Below is a small trained network, with its code and all its weights. Each question gives an input and a class and asks what happens when units are switched off, that is, made to give their printed mean instead of their output.

import numpy as np


def w(rows, s, z=0):
    codes = np.array(rows[::2]) - 128.0
    scale = np.full(codes.shape[1], s)
    scale[-1] = z or s
    return codes * scale


def f(y):
    return y / 2 * (1 + np.tanh(0.7978845608 * (y + 0.044715 * y**3)))


def log_softmax(a):
    a = a - a.max(-1, keepdims=True)
    return a - np.log(np.exp(a).sum(-1, keepdims=True))


def net(x, mask):
    res = np.array(x, float).reshape(1, 6) / 4 @ E
    y = f(res @ A[0][:, :-1].T + A[0][:, -1])
    res = res + np.where(mask, y, B[0][:, -1]) @ B[0][:, :-1]
    return log_softmax(res[-1] @ U[:, :-1].T + U[:, -1])


A, B = {}, {}
E = w([
[50,75,68,87,85,138,5,93,145],'x0',
[126,70,121,255,121,203,249,84,211],'x1',
[152,219,182,147,127,102,138,73,125],'x2',
[201,44,105,170,28,67,53,106,163],'x3',
[91,124,34,126,220,92,171,53,137],'x4',
[221,98,54,180,79,196,216,214,117],'x5',
],0.0083)
A[0] = w([
[189,116,164,150,111,157,237,140,113,148],'N0',
[88,1,27,157,127,161,124,114,171,195],'N1',
[47,139,104,145,85,237,118,145,219,206],'N2',
[97,126,111,41,112,109,34,165,71,198],'N3',
[147,185,119,192,170,91,102,62,130,131],'N4',
[120,117,89,127,91,37,75,201,145,254],'N5',
[187,130,108,154,168,137,224,157,163,167],'N6',
],0.0079,0.0054)
B[0] = w([
[196,93,165,203,89,134,53,158,75,252],'N0',
[139,174,118,105,219,203,207,11,167,244],'N1',
[121,131,137,106,153,199,71,99,184,213],'N2',
[206,106,161,172,152,123,57,101,129,244],'N3',
[106,135,73,82,107,64,139,43,146,181],'N4',
[195,157,157,185,154,98,135,98,126,212],'N5',
[173,144,115,119,115,161,29,144,115,254],'N6',
],0.011,0.0096)
U = w([
[155,190,107,119,184,167,175,65,178,204],'0',
[29,94,3,150,68,58,120,112,114,79],'1',
[244,39,146,211,100,109,11,153,65,153],'2',
[45,100,98,130,34,120,223,212,124,4],'3',
[12,115,207,171,147,144,145,173,157,85],'4',
],0.0068,0.0041)

Each question gives the input, the list of numbers given to net, and the class t.
The units are the neurons (one row each of A and B). Each row of codes is followed by its name. A weight is (code - 128) times the scale printed after its matrix; where a second scale follows, it is the last column's (A, B and U).
mask holds one flag per neuron, in row order. A switched-off neuron (its flag False) gives its mean, the last column of its row in B, instead of its output. The means were averaged over made-up inputs and are rounded, as every weight is.
A unit's drop is (log p(t) with every unit on - log p(t) with that unit switched off) / (log p(t) with every unit on - log p(t) with every unit switched off).
The circuit of an input: a set's keep is (log p(t) with only the set's units on - log p(t) with every unit switched off) / (log p(t) with every unit on - log p(t) with every unit switched off). Starting from all 7 units, units are removed one at a time, each time the one whose removal leaves the highest keep (on an exact tie, the one counted first), for as long as the keep stays at least 0.8.
circuit, biggest first: the units of the circuit, biggest drop first
k most important neurons: the k neurons with the biggest drops, biggest first
drop when u is switched off: that unit's drop, to one decimal
input [5,-4,-5,5,8,-6], class 0: circuit, biggest first	(N1)
input [4,6,7,-7,-3,0], class 4: 3 most important neurons	(N1, N3, N5)
input [0,5,3,-5,7,7], class 2: 2 most important neurons	(N0, N6)
input [-3,4,-8,6,-6,-7], class 0: 2 most important neurons	(N0, N1)
input [-3,8,4,-2,6,0], class 2: 2 most important neurons	(N0, N6)
input [-7,7,2,-6,5,-5], class 2: 3 most important neurons	(N0, N1, N6)
input [-3,1,6,6,0,-8], class 1: 2 most important neurons	(N1, N4)
input [4,6,-5,-4,-1,5], class 0: drop when N1 is switched off	1.3
input [6,2,-4,2,1,-8], class 0: drop when N1 is switched off	0.4
input [8,-3,-7,-2,6,-3], class 0: drop when N1 is switched off	1.6
